Below are the code and all the weights of a small trained network. Each question names an input and a target symbol and asks about switching units off, where a switched-off unit gives its printed mean instead of its output.

import numpy as np


def w(rows, s, z=0):
    codes = np.array(rows[::2]) - 128.0
    scale = np.full(codes.shape[1], s)
    scale[-1] = z or s
    return codes * scale


def f(y):
    return y / 2 * (1 + np.tanh(0.7978845608 * (y + 0.044715 * y**3)))


def softmax(a):
    e = np.exp(a - a.max(-1, keepdims=True))
    return e / e.sum(-1, keepdims=True)


def log_softmax(a):
    a = a - a.max(-1, keepdims=True)
    return a - np.log(np.exp(a).sum(-1, keepdims=True))


def net(x, mask):
    ids = ['βγδζηλμξπτω'.index(c) for c in x.split()]
    T = len(ids)
    res = E[ids] + P[:T]
    r = res
    for j in range(2):
        rows = slice(3 * j, 3 * j + 3)
        q, k, v = (r @ M[0][rows].T for M in (Q, K, V))
        z = softmax(np.where(np.tri(T) > 0, q @ k.T / 3**0.5, -1e9)) @ v
        o = O[0][rows]
        res = res + np.where(mask[j], z, o[:, -1]) @ o[:, :-1]
    y = f(res @ A[0][:, :-1].T + A[0][:, -1])
    res = res + np.where(mask[2:18], y, B[0][:, -1]) @ B[0][:, :-1]
    return log_softmax(res[-1] @ U[:, :-1].T + U[:, -1])


Q, K, V, O, A, B = {}, {}, {}, {}, {}, {}
E = w([
[89,152,104],'β',
[138,99,114],'γ',
[95,106,255],'δ',
[102,105,98],'ζ',
[162,171,145],'η',
[182,118,140],'λ',
[94,130,98],'μ',
[120,192,131],'ξ',
[146,99,117],'π',
[95,175,114],'τ',
[113,101,102],'ω',
],0.024)
P = w([
[101,74,3],'0',
[93,70,41],'1',
[81,66,62],'2',
[78,58,76],'3',
[69,56,86],'4',
[65,44,95],'5',
[67,44,102],'6',
[63,45,113],'7',
[60,50,122],'8',
[64,46,126],'9',
[65,45,138],'10',
],0.0035)
Q[0] = w([
[171,208,228],'h0',
[254,158,91],'h0',
[125,65,254],'h0',
[121,184,162],'h1',
[94,111,98],'h1',
[35,158,100],'h1',
],0.015)
K[0] = w([
[208,235,72],'h0',
[211,126,8],'h0',
[209,120,160],'h0',
[151,182,126],'h1',
[121,116,79],'h1',
[139,167,7],'h1',
],0.017)
V[0] = w([
[2,173,90],'h0',
[157,79,129],'h0',
[197,195,219],'h0',
[38,102,168],'h1',
[223,178,106],'h1',
[122,224,145],'h1',
],0.0075)
O[0] = w([
[205,102,112,191],'h0',
[116,175,132,141],'h0',
[79,14,196,84],'h0',
[123,62,235,230],'h1',
[117,176,3,2],'h1',
[152,69,101,68],'h1',
],0.0068,0.0025)
A[0] = w([
[132,124,121,125],'n0',
[99,123,37,47],'n1',
[126,130,125,57],'n2',
[47,142,90,60],'n3',
[203,116,120,32],'n4',
[116,126,116,107],'n5',
[122,119,112,85],'n6',
[119,127,121,146],'n7',
[195,197,128,65],'n8',
[85,96,123,78],'n9',
[91,248,172,105],'n10',
[210,84,76,74],'n11',
[141,24,112,85],'n12',
[215,121,163,85],'n13',
[114,135,117,115],'n14',
[109,185,131,255],'n15',
],0.018,0.0066)
B[0] = w([
[126,142,135,126],'n0',
[128,166,5,174],'n1',
[88,146,112,99],'n2',
[19,65,105,151],'n3',
[51,166,83,114],'n4',
[93,133,133,120],'n5',
[86,144,121,112],'n6',
[115,132,143,142],'n7',
[25,168,50,151],'n8',
[64,98,156,170],'n9',
[100,136,18,163],'n10',
[48,29,51,156],'n11',
[147,208,100,238],'n12',
[175,102,47,168],'n13',
[88,119,133,125],'n14',
[172,20,190,254],'n15',
],0.023,0.0051)
U = w([
[157,165,134,82],'β',
[182,86,244,254],'γ',
[126,88,68,191],'δ',
[239,54,254,93],'ζ',
[117,56,185,13],'η',
[148,167,157,107],'λ',
[87,121,142,46],'μ',
[93,75,179,13],'ξ',
[209,142,115,26],'π',
[87,152,120,56],'τ',
[102,161,132,82],'ω',
],0.0067,0.0091)

Each question gives the input, a string of symbols that net reads in full, and the target symbol t.
The units are the heads (3 rows each of Q, K, V and O) and the neurons (one row each of A and B). Each row of codes is followed by its name. A weight is (code - 128) times the scale printed after its matrix; where a second scale follows, it is the last column's (O, A, B and U).
mask holds one flag per unit, heads first, then neurons. A switched-off unit (its flag False) gives its mean, the last column of its rows in O or B, instead of its output. The means were averaged over made-up inputs and are rounded, as every weight is.
A unit's drop is (log p(t) with every unit on - log p(t) with that unit switched off) / (log p(t) with every unit on - log p(t) with every unit switched off).
The circuit of an input: a set's keep is (log p(t) with only the set's units on - log p(t) with every unit switched off) / (log p(t) with every unit on - log p(t) with every unit switched off). Starting from the 12 units with the biggest drops (on a tie, the unit counted first), units are removed one at a time, each time the one whose removal leaves the highest keep (on an exact tie, the one counted first), for as long as the keep stays at least 0.8.
circuit, biggest first: the units of the circuit, biggest drop first
top k neurons: the k neurons with the biggest drops, biggest first
heads that matter: for each layer, one digit per head in row order, 1 if its drop is at least 0.15 and else 0, layers parted by /
drop of u: that unit's drop, to one decimal
input ξ τ ξ ω ζ ξ ξ λ ξ, target ζ: circuit, biggest first	(n15)
input ξ ξ μ ω ζ η, target δ: circuit, biggest first	(n8, n13)
input η δ β μ η λ λ, target π: top 3 neurons	(n13, n12, n15)
input τ ω γ μ λ, target δ: top 2 neurons	(n8, n11)
input λ λ ζ π ξ β μ τ β, target γ: circuit, biggest first	(n15, n8)
input γ ξ ξ π β ζ ω γ ω, target γ: circuit, biggest first	(n10, n8, n13)
input τ λ μ ζ β ξ τ ξ μ, target γ: top 4 neurons	(n10, n8, n13, n12)
input γ μ μ η, target δ: heads that matter	00
input γ λ ω λ δ ξ η π β η, target ζ: circuit, biggest first	(h0, n8, h1, n12)
input δ μ λ, target π: top 3 neurons	(n13, n15, n12)
input μ γ μ γ η η λ β, target γ: top 2 neurons	(n15, n11)
input τ ω ξ η λ τ, target γ: top 4 neurons	(n15, n11, n13, n12)
input ζ γ ω η τ ξ ξ ξ ζ τ τ, target ζ: drop of n11	0.1
input ω γ ω β γ β λ, target δ: drop of h0	-0.2
input ω μ ξ ξ ω β π ω μ, target γ: top neuron	(n15)
input ξ η β τ γ ξ λ ω ξ τ, target γ: drop of n11	0.2
input λ γ ζ λ τ ω ζ β ω, target γ: drop of h1	1.2
